Rows, each with its class
[  0 -14  12   4   8   9   7   7 -11  25 -11 -13  11   3  19 -11  -2  -2
   2   3 -24   2 -12 -10  -2 -14 -12 -10  -2] => <11>
[  0  -5   4   0   0   7  -2 -44  -6  19 -12  -4   0   6 -34  -3  -6   5
  -9   2  -8  -4  -7  -2   2  -7  -7   3  -5] => <6>
[  1  -5  18   6   8  -2   7  32  -1   0  -1  -7   2  -7  21   1  -1  -1
  -3   2  -2   3  13  -3  -5  -4  -8 -17  -5] => <9>
[ -4 -17  14   4  21   0   5 -12   5   4  -5 -11   7  -2  37 -16  -1  -6
   7   3 -22   3  -5 -21  -4  -6  -1 -11  -5] => <11>
[ -4  -7  11   3  -2   6   3 -46  -1   0 -10  -6   7   2  14  -2  -5  -1
 -11   1  -6   6 -15 -16  -1  -3  -5  -3  -4] => <11>
[  6  -8  13   8  12  -5   4 -15  -1   3  -2 -14  12  -4  34  -2  -5  -2
   6  -1 -11   3   4  -5  -7 -12   2  -3  -3] => <11>
[ -2 -10  19   2  -6  -4  17  -7  -2  14  -5 -13   7   8  -3   0  -6  -3
  -1   1 -17   4  -7  -6  -4  -8 -10 -12  -7] => <9>
[ -3 -21   7  -7  -6   7   0 -63  -3  -3  -3  -6   3   8 -30  -3  -5   4
  -7  -3 -18   2 -21 -13  -4  -1  -3  -5  -5] => <11>
[ -7 -12  11   8   1   0   8 -19  -4  26  -4 -10   3   4  -3  -2   3  -1
  -1  -7 -16   4 -17  -3   1 -11  -8 -11   2] => <11>
[ -4 -12  11   0  -9   2   4 -31  -3  12   3 -12   6  10 -23  -3  -3   1
  -3  -2 -25   4 -21 -12  -5  -2 -10   0  -4] => <0>
[ -1   5  12  -9  -2   2   2 -63  -9  21 -14  -6   1  13 -50  -4  -5   1
  -7   1 -42   0 -16  -7  -2 -15 -12  -8  -7] => <0>
[ -3 -16  31   8   7   1   8  10  -3  18  -4 -10   3  -4  36 -16   8  -3
   4  -2 -21  -3   1   3  -3 -11 -16 -23  -3] => <11>
[ -5 -10  19  -3 -14  -1   6 -52  -3  -3  -1  -2   7  11 -27   0  -2   4
  -2   3 -13   4  -9 -10  -6  -2  -6 -11  -3] => <8>
[  3  -2   1  -7 -13   3   9  10  -7  18  -4  -5  -3  16 -47   1  -4   2
  -2  -1  -5   2 -11   1  -4  -7  -7  -1   5] => <0>
[ -1   6  10  -7 -12  -1   6 -31  -8  -2  -5 -11   1  17 -63   4 -10   2
  -7  -4 -16   5 -10  -8  -3   0 -17  -7  -4] => <8>
[  3 -10   4   3   3  11  -1  19 -11  22 -10 -20   1  19 -41  -8  -8  -1
   4  -2 -15   0 -11  -8  -6  -4 -16 -10   1] => <8>
[ -3  -7  -3  -3  -5   4  -1 -23 -12  18 -13  -8   6   5 -40  -2  -8   6
  -4  -3 -19  -5  -5  -2  -2  -8 -12  -7  -5] => <11>
[  2  -6  30   4  -1  -3   3 -26   2  10  -4  -8   4   2  28  -6   2  -4
  -4   0 -14  -2 -18 -11  -6  -4  -9  -6  -4] => <11>
[ -4  -8  22   5   5  -1  -2 -40   4  12  -3  -8  -1   6  28  -4   4  -8
  23   0 -38  -4 -13  -4  -4  -4 -11 -13  -8] => <11>
[  3  -1  10  -3   0  -5   2 -16  -5  35  -8  -6   5   8 -26  -7   0  -7
  -6   0 -35   2 -18  -4  -1 -10 -11  -9  -3] => <0>
[  3   5   3   1  -6   4   3  23  -5   3  -3  -5   3  10 -24   7  -6   0
  -5 -10  -4   6   3   1  -3  -1 -16  -8  -1] => <9>
[ -4 -10  11   4   2   6   7 -42  -6  23  -9  -4   5  12  -1 -10  -9   1
  -3   7 -25   1 -19  -9   0  -6  -8  -4  -2] => <6>
[  0   0   6  13  -7   1  -2  22  -6  11  25  -2  -2  13 -17  -1  -8  -1
  -2  -1   2  -1   5   9   2  -8  -6  -8   0] => <8>
[  0  -4   5  -7  -9   1   3 -40  -7  19  -8  -5   2  20 -63   3 -10   2
 -12  -7 -22   0 -24  -8  -2  -8 -17  -3  -3] => <8>
[  0 -18   3  10  15  13  -2 -38  -6   8  -7 -10   7  11 -19  -8 -13   0
   1  -2 -22   3  -6 -12  -3  -4  -5  -6  -7] => <11>
[ -2 -11  -3   2  -5  12   2 -53  -4  12  -6  -7   5   4 -21  -4   1   4
  -7  -4  -6   3 -29 -10  -2  -7   0  -2  -2] => <11>
[ -7  -8   4  -2 -16   5  -3 -55 -19  11  -8  -1  -9  10 -27   0  -3   2
  -9   1 -17 -10 -18 -15  -1  -6  -7  -3  -5] => <0>
[ -2  -8   7  -2   7   9   4 -63  -4  12 -13  -6  -1  17 -48  -6  -9   2
  -8   1 -23  -2 -12  -6  -4  -3  -7  -2  -5] => <11>
[  0  -4  13  -1  -6   3   2  16  -2  12  -3  -3   0   4   5  -2   0  -5
  -3   1 -20   2 -15  -1  10   2  -9  -6  -5] => <12>
[  0 -10  13  -3   8   6   1 -51  -5  19 -10  -6  -6  -3  -1  -9  -3  -4
 -11   4 -21   0 -23  -2  -3  -3  -7  -3  -8] => <11>
[  1 -11   0   1   5   9  -3 -14   2  14  -1  -7  -3  -5  -4  -5   9  -4
  -3   2   4  -9 -13   5  -4   2   0  -9 -10] => <11>
[  3  -2 -33  -4 -15   3   3  25  -3   0   4  -2   2   6 -48   1   1   6
  -6  -5  20   0   6   3   2   0  -4  -1   0] => <8>
[ -2  -2  14   2 -14  -9   6 -40  -6  10  -8  -6  13   2 -48   7  -1   1
  -4  -6 -10  -3 -10   1   0 -11  -4  -7  -2] => <0>

Rows, each with its class
[  6  -9  -5   5   3  15   0   0   3  -6  -1   0   9   3   1   1 -18  11
  -8  -7   6  -5   7   1   7  -3   4   2   1] => J495
[ 19 -18  -4   1  -1  14  -8   0  -7  -3  -3   5   2   7   5   2 -20  16
  -6  -3  10   1   5  -2  10   8   8  -4  -4] => J945
[ 12  -7  -5   1   3  11  -8   3  -5  -7   1  -7  -1   9   7   3 -20  16
 -13  -5   8  -2   2   1  -4   4   5   4  -8] => J738
[ 10 -13  -4  -2  -4  17  -4  -9   8  -5  -7  -5  -1   3  -4 -10  -9  19
  -9  15  10  -9  -1   2  10   2  16 -17  13] => J918
[ 12 -14  -6  -5  -2  15  -5  -2   7 -13 -12  -1 -11   4  -3  -5 -14  18
 -12   5  19  -9   5  -5  16   1  18 -20  -4] => J918
[  9 -13  -6 -11   3  13  -6  -7   7  -8  -7   3  -2   5   4 -12 -19  17
 -14   9  16  -3   8  -4  15  -1  11 -13   4] => J918
[  5  -7  -2   2   3   4   1   0  -1  -1  -2  -2  -1   5   3   5 -23  19
 -11  -8   0  -1   7  -2   8   9   3   4  -2] => J495
[  8 -11  -7   0   2   9  -8  -7   2 -10 -13  -8   0   2  -5  -3  -9  13
  -7   8  18  -9   5  -1   8   6  18 -12 -11] => J300
[  9 -12  -4  -5   4  13 -10 -15   7 -10  -5 -10  -2   3  -3  -5 -21  17
 -17   9  16  -2   2  -4  17   4  13 -15  -5] => J173
[ 12 -10  -5  -5 -13  12 -14  -1   4 -11  -9  -6  -4   1  -2  -3  -7  11
 -12   9  11  -8   8  -4  11   4  12 -15  -2] => J173
[  6  -6  -4  -5  -2  10  -7  -9   6  -6  -2   0  -1   2  -1  -7 -14  13
 -12   7  20  -1   4  -4  14   3  14 -12   0] => J173
[ 14  -7  -5  -4   2  13   1   3  -5  -2  -1   0   0   2   3   0 -16  13
 -13  -4   1   2   2   4  11   3   7   0  -4] => J738
[ 15 -29  -4   2   3  15  -8  -2   0  -7  -1   0  -2   2  -3   4 -18  12
 -10  -5  12  -2   2  -6  14   3   9  -2  -1] => J945
[  8  -2  -5  -2   2   8   3 -13   3  -4  -2 -10   4   3  -6  -9 -11  10
 -18   3   9  -3  -3  -4  16  11   8  -7  -5] => J173
[ 14  -3   0   0   2   7 -12  -2  -4  -8  -1   2  -2   6   3   3 -17  12
  -7  -6  10  -1   8   2   2   6   8   2  -2] => J738
[ 16  -9  -6   4   3  10  -6   4  -5   0   1  -3   0   3  -1   5 -17   9
  -9  -6   8  -7   4   0   6   7   2   6  -5] => J738
[ 11  -5  -5   2   1  13  -5   2 -11  -4   0  -5   2   7   2   4 -27  14
 -10  -2   7  -3   4  10   6   2   7   2  -2] => J738
[  9  -8  -6   0   2  15  -3  -7   1 -11 -16 -14   1   3  -7  -3 -17  25
  -9  16   0 -10   7   6  14   5  15 -12  -4] => J173
[ 15 -10  -8  -3   5  14  -6   4  -9  -5  -1  -1  -2   4   4  -3 -20  14
 -15  -4   6   4   4   0   8   5   9   9  -8] => J495
[ -1  -2  -2  -4  -1   8  -5  -1   0   1  -1  -2  -1   9   5   1 -25   2
  -3   1  10   3   8   0  12   8  -1   1  -7] => J495
[ 14 -14  -8  -3  -1   7  -7  -6  -1 -10  10  -6   1   8   4   3 -18  12
 -15  -8   6   1  10  -3  11  13   1   2  -8] => J945
[  9 -11  -5  -3  -8  13  -1  -3   4  -7  -4  -1   1   3  -4  -8 -21  12
   1   7  18  -5   0 -15   5   5  16 -12  -1] => J300
[  8  -5   3   0   7   7  -7   2  -6  -1   1  -5  -8   1   4   4 -28   8
 -19  -8   8  -3   7 -10   7   9   5   3  -3] => J738
[  9 -11  -2   1  -2  11  -2  -7   3   8  -7  -5  -1  -2  -3  -8 -14  18
 -10   9  11   3   8   2   9   1  14 -15  -4] => J173
[  6 -13  -2  -2  -4  17  -7   3   1  -4 -12  -4  -1   0  -2  -9 -18  15
 -11   8  13  -2   2   0  10   1  14 -18  -3] => J300
